Below is a small trained network, with its code and all its weights. Each question gives an input and a class and asks what happens when units are switched off, that is, made to give their printed mean instead of their output.

import numpy as np


def w(rows, s, z=0):
    codes = np.array(rows[::2]) - 128.0
    scale = np.full(codes.shape[1], s)
    scale[-1] = z or s
    return codes * scale


def f(y):
    return np.maximum(y, 0)


def log_softmax(a):
    a = a - a.max(-1, keepdims=True)
    return a - np.log(np.exp(a).sum(-1, keepdims=True))


def net(x, mask):
    res = np.array(x, float).reshape(1, 8) / 4 @ E
    y = f(res @ A[0][:, :-1].T + A[0][:, -1])
    res = res + np.where(mask, y, B[0][:, -1]) @ B[0][:, :-1]
    return log_softmax(res[-1] @ U[:, :-1].T + U[:, -1])


A, B = {}, {}
E = w([
[105,115,84,113,100,158,107,83,210,24,185],'x0',
[144,136,118,82,219,78,219,114,110,110,101],'x1',
[164,187,131,101,78,130,121,78,94,129,174],'x2',
[112,135,198,63,66,123,149,226,136,88,130],'x3',
[122,163,185,116,90,140,104,88,47,65,171],'x4',
[106,155,89,155,172,138,174,72,76,153,88],'x5',
[186,167,110,78,144,81,105,143,194,139,185],'x6',
[43,100,133,101,53,97,254,94,92,49,144],'x7',
],0.0096)
A[0] = w([
[127,113,142,115,64,87,203,61,88,42,150,177],'N0',
[40,127,69,74,136,152,146,103,173,146,47,219],'N1',
[101,114,54,191,164,167,60,230,166,120,89,208],'N2',
[155,119,124,84,238,127,105,32,115,172,19,136],'N3',
[42,79,222,165,60,163,10,151,129,98,148,185],'N4',
[169,85,84,94,231,153,237,143,155,185,147,207],'N5',
[98,23,102,150,192,168,170,159,176,192,60,187],'N6',
[213,205,159,156,215,77,132,145,52,168,254,252],'N7',
[86,111,94,217,102,145,147,61,114,25,167,188],'N8',
],0.007,0.0029)
B[0] = w([
[103,201,75,86,75,90,181,166,138,133,99,254],'N0',
[73,185,116,218,229,99,211,234,128,115,167,205],'N1',
[106,54,175,154,106,160,170,99,126,194,141,240],'N2',
[202,102,157,149,125,84,126,42,101,112,118,241],'N3',
[141,133,157,151,2,168,110,183,155,123,158,251],'N4',
[157,80,127,154,193,125,130,155,98,122,96,249],'N5',
[151,123,150,143,154,113,202,82,223,179,181,252],'N6',
[165,165,61,104,93,194,123,70,170,173,26,236],'N7',
[131,120,86,135,80,181,183,159,60,108,151,246],'N8',
],0.0098,0.0093)
U = w([
[75,210,98,83,93,132,175,146,98,2,185,85],'0',
[151,158,103,115,130,134,95,109,139,153,68,252],'1',
[83,83,183,133,51,175,68,179,165,115,162,77],'2',
[118,69,125,217,197,87,170,139,193,149,150,63],'3',
],0.009,0.0023)

Each question gives the input, the list of numbers given to net, and the class t.
The units are the neurons (one row each of A and B). Each row of codes is followed by its name. A weight is (code - 128) times the scale printed after its matrix; where a second scale follows, it is the last column's (A, B and U).
mask holds one flag per neuron, in row order. A switched-off neuron (its flag False) gives its mean, the last column of its row in B, instead of its output. The means were averaged over made-up inputs and are rounded, as every weight is.
A unit's drop is (log p(t) with every unit on - log p(t) with that unit switched off) / (log p(t) with every unit on - log p(t) with every unit switched off).
The circuit of an input: a set's keep is (log p(t) with only the set's units on - log p(t) with every unit switched off) / (log p(t) with every unit on - log p(t) with every unit switched off). Starting from all 9 units, units are removed one at a time, each time the one whose removal leaves the highest keep (on an exact tie, the one counted first), for as long as the keep stays at least 0.8.
units of the circuit, in order: the units of the circuit, biggest drop first
most important unit: the unit with the biggest drop
k most important neurons: the k neurons with the biggest drops, biggest first
drop of u: that unit's drop, to one decimal
input [-2,8,7,-3,-7,-5,6,7], class 1: units of the circuit, in order => N7, N6
input [4,0,2,5,-4,0,1,-7], class 2: 3 most important neurons => N1, N6, N3
input [-3,-5,4,-7,4,3,-2,4], class 0: most important unit => N8
input [2,5,8,1,1,-2,-2,-3], class 1: 2 most important neurons => N7, N8
input [2,-2,-5,-3,3,-7,8,-8], class 2: 2 most important neurons => N2, N4
input [-7,6,-1,8,6,8,-5,-1], class 1: 2 most important neurons => N7, N8
input [-7,2,-4,-1,0,3,5,-6], class 1: 2 most important neurons => N7, N1
input [5,-3,8,-8,-7,8,-2,5], class 0: drop of N8 => 0.5
input [-5,1,3,8,8,4,4,-3], class 1: drop of N7 => 0.7
input [-6,6,3,-8,-2,-7,2,-8], class 1: drop of N7 => 3.2
